Where the symbols take the nodes:
Q994: ni>Q412, si>Q680
Q654: ni>Q512, si>Q795
Q983: ni>Q225, si>Q773
Q106: ni>Q225, si>Q418
Q632: ni>Q835, si>Q15
Q15: ni>Q512, si>Q774
Q173: ni>Q500, si>Q210
Q159: ni>Q500, si>Q920
Q905: ni>Q920, si>Q418
Q213: ni>Q542, si>Q954
Q722: ni>Q153, si>Q510
Q203: ni>Q15, si>Q835
Q512: ni>Q773, si>Q141
Q156: ni>Q406, si>Q412
Q300: ni>Q932, si>Q141
Q795: ni>Q531, si>Q932
Q54: ni>Q156, si>Q213
Q835: ni>Q510, si>Q512
Q280: ni>Q680, si>Q395
Q663: ni>Q589, si>Q225
Q553: ni>Q564, si>Q54
Q576: ni>Q230, si>Q539
Q141: ni>Q722, si>Q300
Q311: ni>Q54, si>Q539
Q531: ni>Q654, si>Q846
Q542: ni>Q553, si>Q311
Q406: ni>Q589, si>Q963
Q668: ni>Q141, si>Q983
Q500: ni>Q932, si>Q159
Q539: ni>Q213, si>Q564
Q564: ni>Q954, si>Q156
Q225: ni>Q15, si>Q717
Q963: ni>Q280, si>Q755
Q805: ni>Q210, si>Q300
Q954: ni>Q311, si>Q406
Q230: ni>Q905, si>Q213
Q153: ni>Q644, si>Q717
Q491: ni>Q173, si>Q846
Q395: ni>Q203, si>Q632
Q210: ni>Q159, si>Q905
Q846: ni>Q795, si>Q500
Q773: ni>Q236, si>Q722
Q236: ni>Q774, si>Q153
Q11: ni>Q755, si>Q668
Q717: ni>Q159, si>Q141
Q412: ni>Q963, si>Q11
Q510: ni>Q717, si>Q717
Q680: ni>Q11, si>Q203
Q774: ni>Q141, si>Q644
Q755: ni>Q395, si>Q663
Q644: ni>Q521, si>Q106
Q521: ni>Q510, si>Q491
Q418: ni>Q531, si>Q173
Q920: ni>Q418, si>Q553
Q932: ni>Q805, si>Q576
Q589: ni>Q994, si>Q280

The rows follow the links: the fewer symbols apart two nodes are, the more alike their rows tend to be.

Named rows; a name shown again gets a slightly different row:
Q173: [ 11 -11  11   4  -2   8 -35  -3   2  -2  31 -45   2  12   1   4  -1 -16  20 -13  18  -5   1   6 -16  -8  -8 -17 -19  -9  13   4   5  -4   3 -37   3 -15   8   2   9  17  -9   5 -35  -4  -5 -33  -4 -24   4]
Q805: [ 10   4   8   3   1 -28 -12  -8   4   3   8 -29   8  12   1  -2  11 -14  10  -3 -17 -10   1   8  -4   7  27  -7  -3   0 -22 -14  -4  -6  -1 -25  -1  -5   9   1 -10 -52 -14   4  -2   0   1 -18   6 -11 -44]
Q632: [  8   0   6   0   1  11   0 -31  -5   0 -32  33   9   9   2   3   3  18   1  13  22 -39   0   7  14  -6 -13  14   1  -5   4 -12  11 -20   2  28   2  -1   3  -4 -39  18  -8   2  30  -2   1   0  -1  15   9]
Q418: [ 23   3 -32  -2  16  14 -23  -9   0   4  19 -38   6  12  -1  -5   6 -18  17  -1 -16  -9   0 -18 -10  -1 -18 -11  -4   2  -8  -1  -1  -9  -3 -33  -1  -8 -26  -3   2  25  35 -19 -24   7  -1 -17   2 -22  15]
Q311: [-42  -4   6   1 -14   0  29   0  -2  -2 -13 -30  -6 -49  -2   5  -2 -22 -19   7   9  -4   0   0   8  -6  -6   9  10  -5  17  -4  -2  -3  -3 -19   1  29   1   2 -12   8  -4   1  15  -7   1  28   4 -10  34]
Q106: [ 11  26 -24   1  -6  16   4  -1  -3  -3  33  -7  10  18  -1   5  19  -5 -11 -11 -11   5   3 -12 -11  25 -20 -10  15  26  20 -18  -1   3   1  -5   5 -13 -19  -1  -3  29  27 -18 -31  -8  20   9   7  -4  16]
Q500: [  6 -17  18   4 -14  -2 -28  -3   0   2  16 -47   1  16   3   8   2 -15  19  -4  15  -7  -3  11  -6 -15   5  -8 -25 -14  14   2  -1   1   1 -42  -1 -10  16  -1  10  -4 -18  11 -15  -7 -14 -30  -1 -22 -20]
Q954: [-44  -1   8   1   2   6  21  14   0   0  -8 -16   8 -52   1   1  12 -19 -18   6  17   7   1  10   4  -4  -1   6   7  -2  11 -18  -5   6  -2 -12   2  30  10  -4   0   8  -9   4  14  -2   1  25   3  -7  44]
Q644: [ 29  27   8  -2  10  15  23  13   0  -5  22   1   3  23  -3   1   9  -9 -19  -9  30  12  -3   9 -10  31 -16 -11  29  33  -5  -5  -5   9  -1   0   0 -20   6   2   5  26 -12   8 -25   5  19  22  -2   1   2]
Q663: [-21  13 -10   0 -33   0 -13   6  -1   2  11  33   9  -8   0  14  24  24  10  -8 -11   0  -2  -9 -11  13   0  -5   5  12  43 -21  -3   7  -2  35   1  -2  -7   2  11  -3  16  -7 -21 -23   8 -13  13  20   3]
Q156: [-30 -15  16  -2  21  -1   3  24   0   3   6  15  12 -49  -7 -15  12   4  -5   0  10  23  -1   7   0 -22  -2  -2 -14 -17 -22 -11  -5  17   3  12  -6  30   9   4  25  -1 -12  11  -4   8 -12  -1   2   7  31]

Each walk starts at a row. The symbols on each line, taken left to right, move it on to the next node.
Answer with the node's row; about right is enough.
start [ 12  10  28   0 -14  20  10  17  -3   2  16  -3  -7  24  -1  10  -5 -10  -5 -10  55  12   0  19  -6  11 -21  -4  16  12  26  15  -2   7  -2  -2   1 -10  25   1  10  30 -30  13 -23  -2  11  13  -5  -6  10]
si si si ni si si si
[-39  -6   8   3   6   3  17   9   1   1  -9 -27   0 -53  -1  -2  12 -19 -18   7   8   8  -7   4   2 -10  -5   1   3 -11  -2 -16   0   5  -1 -22  -4  31   6   1  -1   8  -9   4   6   3  -9  22   1 -11  44]
start [-29 -21  -5   1   6   7  17  -8  -3  -1   0 -32   6 -38   0  -8   9 -25 -12  -5   2  -3   4  -5   5 -27  -6   1  -8 -21  -4  -6  -1  -4   2 -20   4  24 -10  -2 -16  10  10  -2  -4   8 -19  22   7 -11  43]
si si si ni ni si ni
[-42 -14  -1  -6 -10   4  26  -7  -2   0 -13 -30   1 -42   2   6  -3 -25 -20   2   6  -5   1  -5   6  -8  -1   2   7 -12  13   1  -3  -2  -2 -23   2  25  -1   2 -12  11   2  -4  10  -7  -8  25  -2 -13  43]
start [ 16  -7  -2  -1   9  -6 -24 -22   3  -2  35 -44   6  10  -4  -5   9 -14  16 -16 -18 -22  -2  -1 -13  -4  11 -22 -14  -6 -16   2   3 -12  -1 -37   0 -10  -1   1 -16 -16   0   0 -41   4  -7 -18   3 -22 -20]
ni si ni si si ni ni ni
[  1  20  10   5  -6 -27 -14   1  -5  -4 -17 -34   3   8   5   3  -2 -18  11   5 -17  -6   2   5   7  14  29   3   4  12  -7  -5  -1  -6   2 -30   5  -1   7  -3  -2 -49 -12   9  18   0  12 -18  -3 -17 -43]
ni si ni si ni ni
[ 10   6 -27   1  23   5  -8 -20   1   0  27 -38  -5  -3  -1  -9  -2 -17  13 -11 -26 -24  -1 -16 -15   8  -1 -16   1   4 -23   8   3 -14  -3 -31   1  -2 -20  -4 -21   7  27 -16 -29  10   4 -13  -2 -18   4]
start [-37  11   5  -2 -12  -6  18  -7   1   1 -16 -31 -11 -42  -1   4 -16 -24 -15   3  -1  -5  -2   5   5  17   4   8  19  15  14  11   2  -2   1 -31  -2  27   4  -3 -13  -8   2   3  21  -6  16  24  -3 -16  24]
si ni ni si ni
[-40   5   2   0  -5   2  25  -5   4   2  -9 -33  -8 -44  -4   5 -10 -30 -19   7   3  -8   0  -1   2  10   2   7  16   8  11  13   6  -2  -8 -31  -3  27   0   1 -18   0   3  -3  17  -8   8  23  -6 -17  35]
si ni si si si ni ni
[-15  17   0   2   2  -3 -25  15  -3   6  15  46  11 -20   0   1  24  37  20  -3   4  12   1   1  -8  11   5  -7  -3  15  -3 -20  -1   7   1  41   1   9   3  -1  28  -3  -3  -1 -17   2   6 -19   9  22  12]
start [  8 -11 -23  -4  21   6 -11 -21   2   1  28 -39   2  -3  -2  -5   6 -18   9  -9 -12 -17   3 -17 -15 -16  -5 -15 -15 -13 -16  -2   1  -8   1 -35  -2   3 -20   1 -12  12  22 -15 -32   8 -15 -13   4 -20  16]
ni ni si ni ni ni si ni ni si
[  9   0  -4   0  -2  -2 -22  20   2   0 -49 -32   3  14   1   0 -10 -11  21  21  -4  23   2   2  19   4   2  24 -10  -2   4  -2  -5  15   0 -23  -2  -6  -7   0  32   4   4  -5  46   0   3 -24   1 -13 -11]
si si si ni ni si ni
[-44 -14   1  -1  -4   5  25   3  -3  -2  -3 -22   4 -51  -2  -2   3 -19 -17   4   8   5  -3  -1   8 -17  -5   5   2 -19   2  -8  -4   0   0 -19  -2  33   1   0  -6   7  -3   2  10   1 -11  20   3  -8  44]
start [ 11 -10  33   1 -13   9  23  -1   2   3   8   7   0  28   1   4  -4  -5 -16  -3  49  -2  -2  18  -4  -2 -11  -2   7 -10  23   7   2  -5   0   5   0 -13  29   0 -14  12 -39  14 -11 -13   1  22  -6   7 -13]
ni si ni ni si ni
[  9 -23  10  -1  -3  -2 -19 -12   3   6  37 -40   2  14   1   3  18 -15  12 -13   6 -15  -1   5 -18 -26  -2 -20 -32 -29   5  -7   4  -6  -2 -37   2 -10   7   1  -4   0 -11   9 -38  -2 -24 -17  -1 -16 -17]
si si ni si ni ni si si
[ -3   6   6   1  -1   7 -15 -29  -7  -2 -18  54   1  -4   3  -3  -2  38  12   8  17 -32   1   2   9   7 -13   9  -2   5   7  -7   0 -21   1  40   3   0   9   4 -25  15  -9   8  17  -1   2 -16  -2  25  11]
start [ 14  -1 -17  -7   6  10 -18  14  -2  -3 -53 -24   5  19   3  -2  -7  -6  14  22  -9  19   3  -7  24  -3  -7  26 -10  -2 -10  -4  -2  12  -1 -13  -3  -5 -12   1  22  14  17  -5  50   8   0 -15   2  -6  -1]
si ni ni ni ni si ni si
[ 14  -8  20   6 -25  -4  26   2   2  -3  28  -1   4  33   1  11  10  -8 -17 -10  30   2   4  11 -12 -15  -1 -16   3 -15  33  -8   1   3   4   2   0 -25  22   2 -14   6 -21  10 -36 -13 -17  25   0   0 -18]
ni si si ni si ni
[-22   7  11   0  13  -6 -11  24   0  -3  12  27  12 -37   3 -14  26  22   7  -1  13  22   2   5  -5   1  -2  -3  -3   1 -13 -30  -2  14   0  28  -6  21  10  -4  30   1 -10   9  -8   6   0  -5  16  12  31]
start [  4  -5   9  -3 -15  13 -23  19  -2  -3 -28 -40  -2  18  -2   8 -12 -12  24   9  19  17   1   3  17  -1 -11  14 -19  -1  22   8  -3  11   0 -29  -5  -7   9   1  39  22  -5   6  26  -4  -2 -27  -5 -13   5]
ni ni ni si si ni si si si
[ 13   1   7   3   3 -32   8  -1  -1   0  -9 -17   4  16   0  -3  14  -7   0   1 -19  -5  -3   4   2   1  37  -4   4   3 -20 -16   4  -3   2 -14  -1  -7   7  -1  -7 -55  -7   3   6   3  -1   1   8  -8 -50]
si si si si ni si
[-15  29   1   2  -7 -16   3 -13  -2  -2 -12 -34  -8 -18  -4   6 -13 -21  -2   8 -12 -12  -6  -2   6  36  18   1  28  33   0  18   2  -6  -3 -30  -1  13   0   5 -18 -29   5   3  15  -4  28   2  -6 -16 -10]
start [ 43  21   1  -3  30  -1  32   2  -1   0   3  18   4  32  -3 -15   8  -4 -23  -3  -1   2  -1   1   2  17   0  -2  28  19 -34 -11  -1   0  -3   7  -1 -19  -3   2 -10  -2   4   0  -3  19  16  32   5   4 -16]
ni si ni si ni ni ni ni ni
[ 15  -4 -12  -1  12  11 -25  17   1   2 -35 -33  -3  16   1  -6   0  -9  18  12  -5  21   2  -8  18   3  -9  25 -13   5   1   2   2  13   0 -23  -6  -5 -14  -2  35  19  16 -10  41   5   4 -26  -2 -16   1]
ni si si si ni
[-13  24 -18  -1   9  -4   4 -22   0  -1   2 -41  -8 -18  -6   0 -21 -23  -4  -1 -24 -25  -3 -10   1  30   4  -4  19  33  -7  25   3 -13   2 -31  -1  10 -10   2 -23  -5  15 -10  -4   5  23   4 -12 -19   6]
start [ 13 -12  20   0  -1  11  10 -31  -1  -4 -28  28  -3  16  -2   1 -11  14  -9  11  28 -34   0   8  13 -12 -14  20  -4 -12   5   3   5 -23   3  23   2  -3  16   6 -38  25 -19  14  28   2 -10   3   1  14   0]
si si si si ni ni
[ 38   6   4  -3  22   6  39  12  -1   1  19   2  -2  28  -7 -11   3 -10 -29 -10  14  15   3   5  -9  10  -5 -10  26  11 -24  -1   0   9  -3   7  -7 -19   4  -1   3   5  -8   5 -20  10   5  42  -1   3 -16]
si si ni si ni si ni
[ 31 -12  14   0  19  -4  40  16  -4   1  11   8  -3  30  -3  -4  -9 -10 -34  -4   8  15  -2   7  -5  -9  11   0  14 -10 -19  12  -1   9   4   7  -2 -20   8  -1  -6 -11 -14   8 -11   7 -11  36  -7   2 -36]
